Below are the code and all the weights of a small trained network. Each question names an input and a target symbol and asks about switching units off, where a switched-off unit gives its printed mean instead of its output.

import numpy as np


def w(rows, s, z=0):
    codes = np.array(rows[::2]) - 128.0
    scale = np.full(codes.shape[1], s)
    scale[-1] = z or s
    return codes * scale


def norm(h):
    return h / np.sqrt((h * h).mean(-1, keepdims=True) + 1e-5)


def f(y):
    return np.maximum(y, 0)


def softmax(a):
    e = np.exp(a - a.max(-1, keepdims=True))
    return e / e.sum(-1, keepdims=True)


def log_softmax(a):
    a = a - a.max(-1, keepdims=True)
    return a - np.log(np.exp(a).sum(-1, keepdims=True))


def net(x, mask):
    ids = ['βγηθλπτφψ'.index(c) for c in x.split()]
    T = len(ids)
    res = E[ids] + P[:T]
    r = norm(res)
    for j in range(2):
        rows = slice(4 * j, 4 * j + 4)
        q, k, v = (r @ M[0][rows].T for M in (Q, K, V))
        z = softmax(np.where(np.tri(T) > 0, q @ k.T / 4**0.5, -1e9)) @ v
        o = O[0][rows]
        res = res + np.where(mask[j], z, o[:, -1]) @ o[:, :-1]
    y = f(norm(res) @ A[0][:, :-1].T + A[0][:, -1])
    res = res + np.where(mask[2:6], y, B[0][:, -1]) @ B[0][:, :-1]
    return log_softmax(norm(res)[-1] @ U[:, :-1].T + U[:, -1])


Q, K, V, O, A, B = {}, {}, {}, {}, {}, {}
E = w([
[224,158,123,56],'β',
[18,170,144,219],'γ',
[68,133,104,221],'η',
[145,118,64,220],'θ',
[20,156,155,193],'λ',
[71,149,206,159],'π',
[64,87,150,171],'τ',
[238,3,119,34],'φ',
[112,106,110,151],'ψ',
],0.0066)
P = w([
[204,113,113,114],'0',
[134,124,125,114],'1',
[110,176,134,174],'2',
[145,98,1,164],'3',
[120,126,131,109],'4',
[112,177,133,177],'5',
[146,89,5,162],'6',
],0.0083)
Q[0] = w([
[124,81,43,60],'head 1',
[136,145,3,163],'head 1',
[199,173,140,140],'head 1',
[75,153,225,6],'head 1',
[54,117,111,140],'head 2',
[95,65,175,178],'head 2',
[116,158,50,75],'head 2',
[64,111,72,29],'head 2',
],0.011)
K[0] = w([
[199,100,179,81],'head 1',
[201,89,166,204],'head 1',
[162,138,44,165],'head 1',
[84,119,128,29],'head 1',
[81,110,109,157],'head 2',
[72,139,214,165],'head 2',
[142,82,33,158],'head 2',
[45,63,5,110],'head 2',
],0.014)
V[0] = w([
[177,40,154,99],'head 1',
[120,141,17,99],'head 1',
[66,103,57,149],'head 1',
[123,2,96,172],'head 1',
[150,201,189,85],'head 2',
[62,70,142,113],'head 2',
[184,200,182,159],'head 2',
[138,186,60,156],'head 2',
],0.0081)
O[0] = w([
[80,84,129,160,79],'head 1',
[210,126,57,209,35],'head 1',
[199,59,161,122,181],'head 1',
[124,1,170,162,255],'head 1',
[184,29,186,223,18],'head 2',
[96,225,152,194,160],'head 2',
[191,27,71,146,139],'head 2',
[90,82,91,82,168],'head 2',
],0.0055,0.0032)
A[0] = w([
[93,24,241,140,1],'neuron 1',
[166,216,6,178,36],'neuron 2',
[232,53,161,233,243],'neuron 3',
[38,176,145,254,205],'neuron 4',
],0.0057,0.0042)
B[0] = w([
[121,126,58,106,153],'neuron 1',
[191,201,181,1,149],'neuron 2',
[109,227,171,145,216],'neuron 3',
[192,73,65,121,254],'neuron 4',
],0.0094,0.0069)
U = w([
[135,170,139,49,71],'β',
[183,46,106,154,9],'γ',
[123,89,95,161,38],'η',
[102,141,151,235,194],'θ',
[163,120,120,92,34],'λ',
[173,79,194,128,255],'π',
[58,9,154,179,199],'τ',
[103,88,170,34,121],'φ',
[2,164,156,113,171],'ψ',
],0.011,0.0041)

Each question gives the input, a string of symbols that net reads in full, and the target symbol t.
The units are the heads (4 rows each of Q, K, V and O) and the neurons (one row each of A and B). Each row of codes is followed by its name. A weight is (code - 128) times the scale printed after its matrix; where a second scale follows, it is the last column's (O, A, B and U).
mask holds one flag per unit, heads first, then neurons. A switched-off unit (its flag False) gives its mean, the last column of its rows in O or B, instead of its output. The means were averaged over made-up inputs and are rounded, as every weight is.
A unit's drop is (log p(t) with every unit on - log p(t) with that unit switched off) / (log p(t) with every unit on - log p(t) with every unit switched off).
The circuit of an input: a set's keep is (log p(t) with only the set's units on - log p(t) with every unit switched off) / (log p(t) with every unit on - log p(t) with every unit switched off). Starting from all 6 units, units are removed one at a time, each time the one whose removal leaves the highest keep (on an exact tie, the one counted first), for as long as the keep stays at least 0.8.
units of the circuit, in order: the units of the circuit, biggest drop first
k most important neurons: the k neurons with the biggest drops, biggest first
heads that matter: for each layer, one digit per head in row order, 1 if its drop is at least 0.15 and else 0, layers parted by /
input ψ γ γ τ τ β, target π: 2 most important neurons -> neuron 3; neuron 4
input π π γ λ, target ψ: units of the circuit, in order -> head 1
input γ π λ λ θ γ π, target β: 2 most important neurons -> neuron 4; neuron 2
input γ τ λ γ, target β: units of the circuit, in order -> neuron 2; head 1
input ψ π π η π φ π, target θ: units of the circuit, in order -> head 1; neuron 3
input γ φ γ γ ψ τ λ, target β: heads that matter -> 11
input τ φ τ λ, target τ: heads that matter -> 10
input τ τ λ ψ θ η β, target τ: heads that matter -> 10
input γ π λ τ, target β: 2 most important neurons -> neuron 2; neuron 4
input φ η φ, target ψ: 3 most important neurons -> neuron 4; neuron 3; neuron 1
input φ η τ τ ψ β, target π: heads that matter -> 11
input λ γ φ φ ψ, target ψ: heads that matter -> 01
input γ τ λ γ π β π, target β: units of the circuit, in order -> head 1; neuron 2
input η ψ γ φ τ, target τ: units of the circuit, in order -> neuron 2
input τ π θ τ τ φ, target θ: heads that matter -> 11
input τ γ τ, target γ: 2 most important neurons -> neuron 4; neuron 3
input η ψ τ λ π φ, target θ: heads that matter -> 10
input τ φ τ τ ψ, target ψ: heads that matter -> 01
input π τ τ β, target ψ: heads that matter -> 10
input π λ τ φ γ, target γ: units of the circuit, in order -> neuron 4
input π τ η γ ψ τ θ, target ψ: heads that matter -> 11
input τ θ π π π, target π: 3 most important neurons -> neuron 3; neuron 2; neuron 4
